Below are the code and all the weights of a small trained network. Each question names an input and a target symbol and asks about switching units off, where a switched-off unit gives its printed mean instead of its output.

import numpy as np


def w(rows, s, z=0):
    codes = np.array(rows[::2]) - 128.0
    scale = np.full(codes.shape[1], s)
    scale[-1] = z or s
    return codes * scale


def f(y):
    return y / 2 * (1 + np.tanh(0.7978845608 * (y + 0.044715 * y**3)))


def softmax(a):
    e = np.exp(a - a.max(-1, keepdims=True))
    return e / e.sum(-1, keepdims=True)


def log_softmax(a):
    a = a - a.max(-1, keepdims=True)
    return a - np.log(np.exp(a).sum(-1, keepdims=True))


def net(x, mask):
    ids = ['ΔΛαβζθμ'.index(c) for c in x.split()]
    T = len(ids)
    res = E[ids] + P[:T]
    u = 0
    for l in range(3):
        q, k, v = (res @ M[l].T for M in (Q, K, V))
        z = softmax(np.where(np.tri(T) > 0, q @ k.T / 4**0.5, -1e9)) @ v
        res = res + np.where(mask[u], z, O[l][:, -1]) @ O[l][:, :-1]
        u += 1
        y = f(res @ A[l][:, :-1].T + A[l][:, -1])
        res = res + np.where(mask[u : u + 4], y, B[l][:, -1]) @ B[l][:, :-1]
        u += 4
    return log_softmax(res[-1] @ U[:, :-1].T + U[:, -1])


Q, K, V, O, A, B = {}, {}, {}, {}, {}, {}
E = w([
[128,146,212,140,221,169,178,136,159,196,134],'Δ',
[67,174,155,135,109,167,177,100,163,156,26],'Λ',
[170,128,211,127,203,98,148,50,127,253,63],'α',
[21,88,160,149,92,132,11,16,27,87,184],'β',
[130,111,208,212,145,138,185,185,227,137,157],'ζ',
[133,112,46,87,140,135,135,120,35,207,133],'θ',
[117,63,59,146,86,141,130,166,80,147,153],'μ',
],0.018)
P = w([
[224,163,184,64,140,56,2,177,66,48,128],'0',
[150,173,188,156,185,55,18,187,100,127,67],'1',
[127,162,176,162,188,85,105,180,87,107,91],'2',
[135,136,163,148,164,95,146,155,81,131,105],'3',
[147,116,138,141,139,109,169,129,91,160,124],'4',
[144,97,121,142,120,124,182,108,106,188,134],'5',
[145,79,100,140,110,147,193,81,111,201,145],'6',
[110,81,83,150,91,181,207,79,125,210,157],'7',
[126,61,65,161,108,179,237,69,104,202,175],'8',
],0.0097)
Q[0] = w([
[77,116,176,78,144,83,137,126,135,121,240],'L0H1',
[198,147,106,79,107,81,62,144,147,2,163],'L0H1',
[149,187,186,65,48,128,142,172,80,142,225],'L0H1',
[78,153,121,82,170,133,114,181,167,129,84],'L0H1',
],0.0067)
K[0] = w([
[94,114,199,57,121,65,63,104,192,61,163],'L0H1',
[163,130,157,3,137,84,77,211,122,77,68],'L0H1',
[186,167,56,94,115,15,149,157,90,51,90],'L0H1',
[217,176,126,96,68,151,128,162,157,138,173],'L0H1',
],0.0056)
V[0] = w([
[109,121,240,137,147,190,82,95,31,68,124],'L0H1',
[3,95,171,119,124,172,228,123,149,232,87],'L0H1',
[228,141,135,102,200,194,145,170,172,91,81],'L0H1',
[160,111,139,63,131,147,71,156,57,122,36],'L0H1',
],0.0051)
O[0] = w([
[67,153,150,128,129,61,182,149,136,166,254,254],'L0H1',
[111,88,87,80,111,187,105,142,69,163,235,239],'L0H1',
[108,174,173,113,101,105,85,178,59,109,122,64],'L0H1',
[42,85,156,105,118,79,197,215,133,115,91,169],'L0H1',
],0.0084,0.0056)
A[0] = w([
[113,155,105,130,135,110,142,104,82,165,93,154],'L0N1',
[112,129,117,109,106,138,133,146,115,140,87,178],'L0N2',
[101,99,149,112,177,160,1,125,101,77,114,113],'L0N3',
[195,163,125,156,163,135,117,107,138,114,97,4],'L0N4',
],0.0096,0.004)
B[0] = w([
[66,122,93,147,177,153,103,104,116,58,188,255],'L0N1',
[59,171,133,217,148,189,128,146,85,72,79,190],'L0N2',
[136,145,113,97,66,84,168,151,104,108,180,130],'L0N3',
[85,81,135,78,102,45,108,170,114,99,8,112],'L0N4',
],0.013,0.0046)
Q[1] = w([
[151,126,116,26,121,118,62,188,98,29,80],'L1H1',
[107,91,85,2,39,192,71,182,130,106,114],'L1H1',
[49,91,163,184,186,138,164,199,74,82,103],'L1H1',
[111,177,172,43,79,140,194,65,145,66,113],'L1H1',
],0.0081)
K[1] = w([
[121,164,217,136,173,72,55,156,134,122,170],'L1H1',
[159,145,183,85,123,107,68,96,182,138,188],'L1H1',
[94,93,105,173,117,127,195,91,162,185,194],'L1H1',
[224,143,146,163,254,138,143,149,134,189,69],'L1H1',
],0.0081)
V[1] = w([
[163,73,170,201,38,203,131,249,150,139,157],'L1H1',
[85,132,253,110,121,171,144,55,161,151,87],'L1H1',
[156,54,96,135,192,151,132,136,91,185,73],'L1H1',
[158,95,162,193,148,93,180,188,199,217,120],'L1H1',
],0.0055)
O[1] = w([
[148,165,196,254,98,89,166,54,108,167,92,91],'L1H1',
[132,211,44,120,85,49,208,37,232,138,226,120],'L1H1',
[96,109,243,39,83,182,110,142,26,119,64,146],'L1H1',
[207,153,52,93,40,112,153,140,9,110,96,3],'L1H1',
],0.0068,0.0042)
A[1] = w([
[129,174,135,193,133,171,38,118,82,159,182,140],'L1N1',
[150,78,132,163,123,149,184,177,198,157,83,54],'L1N2',
[201,225,132,146,64,107,121,66,93,136,141,156],'L1N3',
[93,102,184,66,3,72,80,95,114,102,156,2],'L1N4',
],0.0068,0.0045)
B[1] = w([
[185,157,114,159,48,88,70,100,95,91,92,255],'L1N1',
[57,140,169,102,87,209,174,183,68,67,199,141],'L1N2',
[136,122,32,148,203,172,2,111,114,64,166,128],'L1N3',
[171,76,149,81,15,142,101,175,106,110,127,169],'L1N4',
],0.0097,0.0071)
Q[2] = w([
[116,76,159,160,134,94,127,144,18,134,207],'L2H1',
[89,135,45,185,186,58,65,144,145,184,172],'L2H1',
[122,142,255,162,178,165,135,100,128,139,96],'L2H1',
[65,57,112,199,146,205,196,161,47,183,195],'L2H1',
],0.0062)
K[2] = w([
[102,143,131,162,98,249,164,87,102,154,109],'L2H1',
[55,179,156,134,73,165,143,80,126,146,162],'L2H1',
[56,74,93,131,104,96,156,142,119,58,93],'L2H1',
[111,47,133,104,110,240,131,1,108,209,181],'L2H1',
],0.0065)
V[2] = w([
[142,215,230,154,165,85,51,41,104,172,2],'L2H1',
[159,50,112,133,41,95,123,98,67,101,156],'L2H1',
[215,168,191,55,146,154,77,154,129,234,228],'L2H1',
[107,107,40,99,217,66,90,7,164,203,85],'L2H1',
],0.0057)
O[2] = w([
[90,121,110,83,87,132,158,109,118,135,125,47],'L2H1',
[111,104,132,124,201,54,128,156,167,159,100,176],'L2H1',
[94,250,139,125,128,108,135,146,115,67,106,4],'L2H1',
[97,97,174,107,119,147,170,154,143,121,102,67],'L2H1',
],0.014,0.0043)
A[2] = w([
[150,121,228,197,42,79,129,106,111,176,119,183],'L2N1',
[85,160,142,48,118,73,148,162,154,137,157,223],'L2N2',
[69,127,175,129,121,108,134,66,71,186,113,248],'L2N3',
[253,129,89,194,137,144,29,85,150,85,147,132],'L2N4',
],0.0063,0.0017)
B[2] = w([
[114,159,84,138,121,173,182,215,71,213,84,220],'L2N1',
[160,76,77,95,121,165,183,177,22,201,179,163],'L2N2',
[149,127,114,198,235,153,170,147,176,25,145,254],'L2N3',
[42,109,190,48,85,88,149,22,144,136,1,187],'L2N4',
],0.0086,0.0088)
U = w([
[222,162,87,200,107,122,112,157,74,54,208,101],'Δ',
[112,102,77,162,75,193,186,104,198,167,216,249],'Λ',
[98,85,126,46,118,142,253,202,126,84,120,13],'α',
[108,99,86,142,139,78,132,215,191,128,181,9],'β',
[144,105,158,109,83,98,131,126,138,123,139,249],'ζ',
[153,37,198,102,129,172,69,204,119,55,172,149],'θ',
[201,72,145,202,99,110,208,192,61,128,79,61],'μ',
],0.0054,0.0018)

Each question gives the input, a string of symbols that net reads in full, and the target symbol t.
The units are the heads (4 rows each of Q, K, V and O) and the neurons (one row each of A and B). Each row of codes is followed by its name. A weight is (code - 128) times the scale printed after its matrix; where a second scale follows, it is the last column's (O, A, B and U).
mask holds one flag per unit, layer by layer, with each layer's heads first. A switched-off unit (its flag False) gives its mean, the last column of its rows in O or B, instead of its output. The means were averaged over made-up inputs and are rounded, as every weight is.
A unit's drop is (log p(t) with every unit on - log p(t) with that unit switched off) / (log p(t) with every unit on - log p(t) with every unit switched off).
unit that matters most: the unit with the biggest drop
top k neurons: the k neurons with the biggest drops, biggest first
k most important neurons of layer l: the k neurons of layer l with the biggest drops, biggest first
input ζ α Λ Λ μ β α Λ, target α: top 2 neurons	[L0N2; L0N4]
input Δ Λ β μ, target β: unit that matters most	L0H1
input θ Δ ζ Δ β ζ, target β: top 2 neurons	[L1N4; L0N3]
input μ Δ α β μ Λ ζ α, target ζ: top 3 neurons	[L1N1; L1N2; L2N4]
input β β Λ α α, target Λ: top 2 neurons	[L0N2; L1N4]
input Λ θ θ Λ μ β Λ μ Λ, target μ: top 2 neurons	[L0N2; L1N1]
input β μ μ Δ ζ ζ, target ζ: top 3 neurons	[L2N4; L1N2; L1N3]
input β β β Δ β α Δ, target Δ: top 2 neurons	[L1N3; L2N4]
input Δ Δ μ β ζ, target β: top 2 neurons	[L1N4; L0N2]
input β β θ Λ Δ β μ α, target μ: 2 most important neurons of layer 1	[L1N1; L1N2]
input Λ β Δ θ, target Δ: top 2 neurons	[L0N3; L0N2]
input μ β ζ θ Δ Λ, target Δ: top 3 neurons	[L0N2; L1N1; L2N4]
input α θ ζ, target θ: top 2 neurons	[L0N1; L1N2]
input Λ α Λ β β θ β β, target θ: unit that matters most	L1H1
input Δ β Λ Δ Δ β Δ β α, target β: top 3 neurons	[L0N2; L1N4; L1N2]
input Δ Λ β Δ, target β: 2 most important neurons of layer 1	[L1N4; L1N1]
input Λ α Δ ζ β Δ μ, target Δ: 3 most important neurons of layer 0	[L0N2; L0N3; L0N1]
input Λ Λ Δ ζ β, target ζ: 2 most important neurons of layer 1	[L1N3; L1N2]
input Λ Λ Δ β, target Δ: 2 most important neurons of layer 0	[L0N3; L0N1]
input α Λ Δ Λ θ α θ β, target θ: unit that matters most	L0H1
input θ ζ Δ, target θ: 2 most important neurons of layer 0	[L0N1; L0N2]
input Λ Δ β Δ Δ, target Δ: 2 most important neurons of layer 1	[L1N2; L1N1]
input Λ Λ μ Λ Λ Δ β α, target β: 2 most important neurons of layer 1	[L1N4; L1N2]
input Δ Δ β Λ Δ Λ, target Δ: 3 most important neurons of layer 0	[L0N2; L0N1; L0N4]
